Each row has a hidden trait or not; one of two labels after the row says which. A new part has a new trait and new labels.
[ -1   5   9  -2  -4  12   4 -18  14 -17   5  -9  -1  15  -2   3   8  55
 -35 -14  -3  -8 -30  -5  -3  45  -5  19 -11 -19  -9  88  16   6 -15  12
  -1 -16   9  19  12  30   4   8  -2  13  22   4  -6 -38 -17 -48  -1   3
   1  58  -6   2 -32 -17   1  38  -2  -3  -8   9  -9   7  -2  39 -12  -2
 -13   3  -7]
zudon
[ 26  -5  -4   9  10   3 -16  10 -18  28   3 -25  37 -23  -6 -13  19  -6
  55  -4  -8  -2  21 -10 -10   0   0 -26  -1   1 -21 -15  -8  30   5  -4
  -8 -14  -3  -6 -15  -7   0  12 -12  57 -37  50   7  -3 -37  28   0  -8
   2 -39 -25  21 -28 -15   4  11   5 -22 -14 -33   2   6 -19   7  41  -7
  -2  -9  69]
zudon
[-14  56  -2  47  -7  -1  -5  10  47  -3   7 -22   3 -43  -6  10  -3 -10
  -7 -29  -9  -1 -24  -5 -56   6   2  51   1 -40  -9   9  19 -11  -6  -8
  -3  46   0   0  24  38  28  -7  37 -13  31  11   0   3 -16 -34 -11  25
  17  15   6  43  11   0  10  12   1  -5  10  -9 -29  -3  10   0 -13  10
  -1  -1 -71]
zudon
[ -5   7  18  -1  -1  -2 -13   1   1 -25  -7   2  -2  -2   0  22 -11  -7
 -40  35  -6  -5  -5   0  -5  -4 -20  26  10   1  -7   1   0  -1 -13 -17
  10   3  -7 -14   8   8  11   1  -6 -36  61  -4   1   0  52 -36 -10 -22
  -2  -3  42 -20  39  -1  -1 -32  -1   8   7  35   0 -14  35   2 -24 -12
  -1   1  -2]
zudon
[ -1   5  -6 -16  -5   6  -8  -1  12  10  -1  -5  58 -20  40   7   4 -14
  33 -28 -41   2 -14 -16 -78  13   4 -12 -25   1 -28  41   4  17  -4   6
 -12 -10 -12  -4 -15  25   5  -3   9  34 -18  -7  10 -24 -50 -24  -4  98
  -3 -40 -28  50 -34 -23  12   4  -5  -9   7 -35 -23  18   2  51   8  -3
   8  -6 -23]
zudon
[-18   6   9  -6  -1   2  -3  -3  32   0  23 -23 -15 -36  16  -1   3   0
  23  -4  14   1 -34  65 -61  30  44   4  19  -1 -29  15   9  -9  12   3
  -4   0  14   0  25   4  -5 -32   3  14   0  -9   0 -34 -40 -10   7 -11
  -6   7 -13  -9 -32 -23   1  14  -3 -27   0   7 -16   9 -14  13   4  -4
 -20  -6 -83]
Kogur
[-11  26   8  -6 -20   4  -9 -16  -1  -4 -19  15  20  24 -11  30   5 -11
 -17  13  -8 -22 -28 -25  -8  -2   1  23  -6 -46  53  48   6  -3 -39  22
   5   9 -20  16  10  58  18  15  -7  35  23   6   4   2  -3 -18 -11  56
  12  28   5   5  13  -7  50  27  -5  -8  42  -1 -22   2   5  20  18 -22
 -18   6 -80]
Kogur
[  5  19   6  -2  -1 -23  13  58  14 -17  42 -24  -3 -54  -3  -6   0 -14
  39 -31 -12  29  -4  19 -32  16   0  -5  -1  37 -38  19   4 -11  53 -29
 -10  14   7 -18   2   7   1  10   1  26 -17   1   1   4 -39 -37  -7   8
  -2 -26 -22   3 -23 -11  -5  10  17 -35  -5 -33 -24  -2  -2  -2 -16   6
  -4 -18 -41]
Kogur
[ 52   1  20  -2 -12  41 -24  -8  -1  15  -7  13   0  45   7   0   4   8
 -18  24   9 -24  30 -21  57  -2   2 -20 -27  13 -15  -5  -8  27 -16   5
 -11 -26   8 -17 -22   7  -7  34  -7  46 -17  -2  -1  56 -25   3  21  -4
 -11 -36   4 -10 -24  -5  -2  -2  -9  -6 -11   0  27  12 -17  16   6  -3
  -7  -2  22]
zudon
[ -4  12   8  -8   1  -2  30   6  26  -2  14  10  17 -25  26   1  15  52
  -3   5 -37 -12 -12  13 -73  36  -3  20 -31  46 -36  42  -7  -5  14  -6
 -14 -21  26  -9 -13  18  -3 -13  13  29   1  -2   3   2 -13 -33  20  79
  -8 -31 -33  13 -29 -24   8  42   0  -9 -16 -31  -7  14 -17  45  -3  25
  16  -1 -80]
zudon
[ 13  39  63 -12 -13  -4  -6  17   5 -32  30 -16  12 -32 -11   0  10  11
 -29 -36 -47  -3 -20  17  -4  47 -12  -3 -15 -23 -33  26  43  23  -2 -19
   5  -8  10 -13   5  21   6  24   4  30   8  47  -6   5 -33 -57  -1  -1
   6  24 -15  23  -1 -12   9  38  27 -29  -2 -35 -24 -15 -13  12 -16 -20
 -15 -17 -23]
Kogur

[ 33   4  26   8  -5 -10  14  31  -2 -14  64  -7  -3  14  -2   4   0   2
   3  -5  -1   3  15   2   4   1  24  -7   9 -15 -13  -4   1  27 -10   3
  -1  -3  -8   2  -4  -2  -9  -6  -1   7   7 -28   5  -1  -3]
Rim
[  2  -3  -7   5  -2  -9  16  34 -11  -9  13  10  -8  16  -6   3   0   0
  -2   4  -5 -10   6   1   9   1  14  13   2   0  -6  -1   4 -76   5   0
   1  -1  -6   2  -2  -6  -5  -3   0   4   1  -9  10  -4  -2]
Luv
[ 35   5  43  12  -2  -4  24  75  10  -2   9  -7   1  16  -8   3   1   3
   5 -11  -7   5  25  -2  -6   2  23  -1  12 -11 -14  -3   2  60  -9   2
  -1   0  -6  -5  -1   0 -12   1  -1  13  13 -46   2  -9   2]
Luv
[ 14 -10 -33  -8  -2   8  16 -36   0  18 -39  11  15   7  -5   2  -6   4
  -4   3  -4   0  -9   1 -21  -4  -7 -25  -2   9  11   1  -1  26  -4   0
   0   1  -5  16  23  -1   4   2   1  -3  -4   7  -3 -22   0]
Luv
[ 28   2  -8  -3  -1 -13 -33 -16  15 -21  34 -10  10   3  -6   9   4   4
   7  -2   3  13 -16   2   1  -4  27   0  -6  -9 -11  -2  -4   7   0   1
  -2   4   7  -2  -5  -5   3 -15   2   0   1  -3 -11  -3  -2]
Rim
[ 20 -12   4   9   2  -9  20  36   2   6  -4  12  -1  24  -8  -1  -7   3
  -1   3   2  10  18   0  -6   1  10  -5   3  -5  -6  -2   5 -10  -2   1
   0  -8  -9  -2   3  -2  -7  -2  -1   3   2 -20   7 -25   1]
Luv
[ 23   7   4   1  -7   3   2  14   3  -3  12 -11  14 -11  -2   3   2   1
  -2  -5  -6  -3  -3  -1  -4  -3   9  -2   4  -2  -6   0  -1  42  -4  -1
  -1   5   1   5   3   0  -2   5   1   4   3  -7  -5   0   0]
Luv
[ 11   5   1  -4  -2 -11 -46 -42  14 -29  89 -13   8  -9   4   9   8   2
   6   2   7  11 -20   4  13  -4  22   0  -5 -12 -12  -1  -7   7   1   1
  -4   7  12  -1 -10  -2   6 -19   2  -2  -3  12 -15  13  -3]
Rim
[ 29  15  33   0  -4  -2 -35   2  19  -8  16 -33  20 -21   1   4   3   1
   3  -7   0  13  -4  -2  -2  -3  12   0   4  -9  -6   0  -3 103  -8  -1
  -3   5  13  -7  -5   3  -2  -3   1   4   6 -13 -12   4   1]
Rim
[ 29   3  14   3 -11   7  18  17   1  -2  33  -9  16  -3  -4   3   0   2
  -4  -8  -5  -2   7   0  -5  -3  16 -14   8  -9 -10   0   0  73  -8   0
  -1   1  -4  10   8   1  -5   6   1   9   6 -17  -4   0   0]
Luv
[ -8 -16 -58 -10   1  12  17 -33  -5  24 -87  26  14   8  -9  -1  -5   2
 -10   9  -9  -9 -11  -2 -18  -3 -17  -4  -8  21  16   4   2 -58   8  -2
   3   2  -6  17  22  -3   8   9   1  -6  -8  17   1 -24   1]
Luv
[  4  13  34   6  -6  -1  24  58  -7 -18  49  -7  -7  -5  -2   4  10  -2
   0  -9 -12 -15  10  -1  18   2  20  20  10  -5 -17   0   1 -17   1   1
   1   4  -7   1  -7  -1  -6   6   0  11   7 -21   4  16  -1]
Rim
[ 25   9  29  -5  -2 -14 -24 -48   6 -16  72 -26   2  -1   8   5   3   2
   9  -4   7  18 -13   4   5   0  15 -21  -1 -14  -4  -5  -7  94 -15   4
  -3   0   5  -2  -8   1  -1 -15   0  -2   2  -7  -5   3  -6]
Rim
[ 27   1  -7   1  -7   4  -3  14  15  -8  19  -2  19  -3 -11   7   3   3
  -1  -3  -7   1  -5  -1  -8  -5  20   3   1  -4 -14   1  -1  21   4  -1
  -2   7   2   6   5  -3   1   1   2   5   3  -4 -11  -7   1]
Luv
[  4   0 -24  -8  -3   0 -25 -40   3 -12   6  -4  17 -12  -1   7   3   2
   0   3   2   1 -23   2  -2  -6   6  -6  -6  -1  -1   1  -3 -14   1  -1
  -2   8   7   7   3  -3   7  -6   2  -4  -3  22 -10   1  -1]
Luv
[ 11 -11 -43  -8  -1  -4 -26 -50   2  -4 -14   9  17   6  -4   5  -5   3
  -2  11   6   5 -25   3 -12  -5   3 -12 -10   2   7   0  -1 -52   2   0
  -2   3   3   7   8  -6   7  -9   3  -7  -8  23  -5 -18  -1]
Luv
[ 18   3  39  11   3  -4  36  66   1  -3 -11   3 -11  21  -9   3   4   2
   4 -11  -9  -1  24  -3   5   3  20   4  10  -4  -7  -2   3  16  -6   3
   2   1 -13  -2   0  -1 -11   4  -1  10  11 -43   6  -8   1]
Luv
[ 26  -5 -26  -9  -6   5  -9 -57   5   2   3  -2  24  -5  -3   5  -4   4
  -1   1   2   6 -21   3 -21  -7   3 -31  -4  -2   3   0  -6  53  -7   1
  -2   4   1  15  14  -2   5  -2   2  -3  -3  13  -9 -11  -1]
Luv
[ 23  -4   7   7  -1 -14  16  21  -8 -10  41   5  -4  23  -4   3  -4   2
   1   3   1   5  13   3   4   1  11  -1   3  -9  -9  -3   3 -33  -6   2
  -1  -6  -9   0  -3  -5  -8  -7  -1   4   2 -18   9 -13  -3]
Luv
